Here is a tiny trained network, its code and every weight. The questions are about switching its units off for an input and a class, where a switched-off unit gives its printed mean instead of its output.

import numpy as np


def w(rows, s, z=0):
    codes = np.array(rows[::2]) - 128.0
    scale = np.full(codes.shape[1], s)
    scale[-1] = z or s
    return codes * scale


def f(y):
    return np.maximum(y, 0)


def log_softmax(a):
    a = a - a.max(-1, keepdims=True)
    return a - np.log(np.exp(a).sum(-1, keepdims=True))


def net(x, mask):
    res = np.array(x, float).reshape(1, 4) / 4 @ E
    y = f(res @ A[0][:, :-1].T + A[0][:, -1])
    res = res + np.where(mask, y, B[0][:, -1]) @ B[0][:, :-1]
    return log_softmax(res[-1] @ U[:, :-1].T + U[:, -1])


A, B = {}, {}
E = w([
[254,102,165,170,53],'x0',
[120,123,155,115,138],'x1',
[135,52,139,204,243],'x2',
[29,147,197,231,68],'x3',
],0.009)
A[0] = w([
[170,149,53,63,179,104],'neuron 0',
[187,107,146,169,136,45],'neuron 1',
[60,137,69,110,183,5],'neuron 2',
[150,90,117,221,250,196],'neuron 3',
[124,193,132,64,63,173],'neuron 4',
[77,134,123,192,110,107],'neuron 5',
[109,162,95,111,99,157],'neuron 6',
[28,170,54,93,162,29],'neuron 7',
[223,123,158,150,71,50],'neuron 8',
[188,134,143,91,133,62],'neuron 9',
[105,144,111,46,37,181],'neuron 10',
[54,123,138,171,75,111],'neuron 11',
[103,158,156,178,120,111],'neuron 12',
[171,121,152,150,85,2],'neuron 13',
[181,115,107,76,178,138],'neuron 14',
[123,176,165,194,116,61],'neuron 15',
],0.017,0.002)
B[0] = w([
[183,6,153,154,161,234],'neuron 0',
[120,184,130,72,113,177],'neuron 1',
[137,184,151,46,99,209],'neuron 2',
[40,210,66,212,97,252],'neuron 3',
[86,174,77,203,127,219],'neuron 4',
[158,48,130,144,157,190],'neuron 5',
[84,148,109,151,119,171],'neuron 6',
[160,196,185,43,104,233],'neuron 7',
[119,198,167,33,131,221],'neuron 8',
[160,86,150,125,126,178],'neuron 9',
[61,157,83,196,128,226],'neuron 10',
[173,34,134,131,158,203],'neuron 11',
[184,72,114,140,140,180],'neuron 12',
[136,148,165,68,109,178],'neuron 13',
[153,35,124,166,146,212],'neuron 14',
[162,71,131,131,153,183],'neuron 15',
],0.019,0.016)
U = w([
[50,167,87,247,122,206],'0',
[163,35,160,176,181,3],'1',
[126,181,199,68,111,154],'2',
],0.014,0.0012)

Each question gives the input, the list of numbers given to net, and the class t.
The units are the neurons (one row each of A and B). Each row of codes is followed by its name. A weight is (code - 128) times the scale printed after its matrix; where a second scale follows, it is the last column's (A, B and U).
mask holds one flag per neuron, in row order. A switched-off neuron (its flag False) gives its mean, the last column of its row in B, instead of its output. The means were averaged over made-up inputs and are rounded, as every weight is.
A unit's drop is (log p(t) with every unit on - log p(t) with that unit switched off) / (log p(t) with every unit on - log p(t) with every unit switched off).
The circuit of an input: a set's keep is (log p(t) with only the set's units on - log p(t) with every unit switched off) / (log p(t) with every unit on - log p(t) with every unit switched off). Starting from the 12 units with the biggest drops (on a tie, the unit counted first), units are removed one at a time, each time the one whose removal leaves the highest keep (on an exact tie, the one counted first), for as long as the keep stays at least 0.8.
units of the circuit, in order: the units of the circuit, biggest drop first
most important unit: the unit with the biggest drop
k most important neurons: the k neurons with the biggest drops, biggest first
drop when u is switched off: that unit's drop, to one decimal
input [-2,-4,-1,1], class 2: units of the circuit, in order : (neuron 3; neuron 0)
input [8,-7,8,-2], class 0: units of the circuit, in order : (neuron 3)
input [3,6,-5,-5], class 0: 2 most important neurons : (neuron 10; neuron 4)
input [5,-5,-7,-5], class 0: 2 most important neurons : (neuron 10; neuron 4)
input [-2,-6,4,-4], class 0: 2 most important neurons : (neuron 3; neuron 11)
input [3,8,6,7], class 1: 2 most important neurons : (neuron 11; neuron 5)
input [-3,6,-7,-7], class 0: 3 most important neurons : (neuron 10; neuron 4; neuron 11)
input [-6,-4,-6,-6], class 0: 4 most important neurons : (neuron 10; neuron 4; neuron 8; neuron 11)
input [0,-3,7,8], class 1: 3 most important neurons : (neuron 11; neuron 5; neuron 15)
input [8,-7,-3,8], class 1: 4 most important neurons : (neuron 11; neuron 15; neuron 7; neuron 5)
input [-8,4,3,8], class 1: 2 most important neurons : (neuron 11; neuron 5)
input [-7,5,0,-6], class 2: 3 most important neurons : (neuron 7; neuron 2; neuron 11)
input [2,3,-2,3], class 1: 2 most important neurons : (neuron 3; neuron 7)
input [2,-3,0,3], class 1: most important unit : neuron 7
input [-8,-5,-1,-6], class 2: 2 most important neurons : (neuron 7; neuron 2)
input [7,2,0,7], class 1: drop when neuron 7 is switched off : 2.4
input [4,5,7,-2], class 0: drop when neuron 3 is switched off : 0.6
input [-4,-3,-8,-4], class 0: drop when neuron 10 is switched off : 0.0
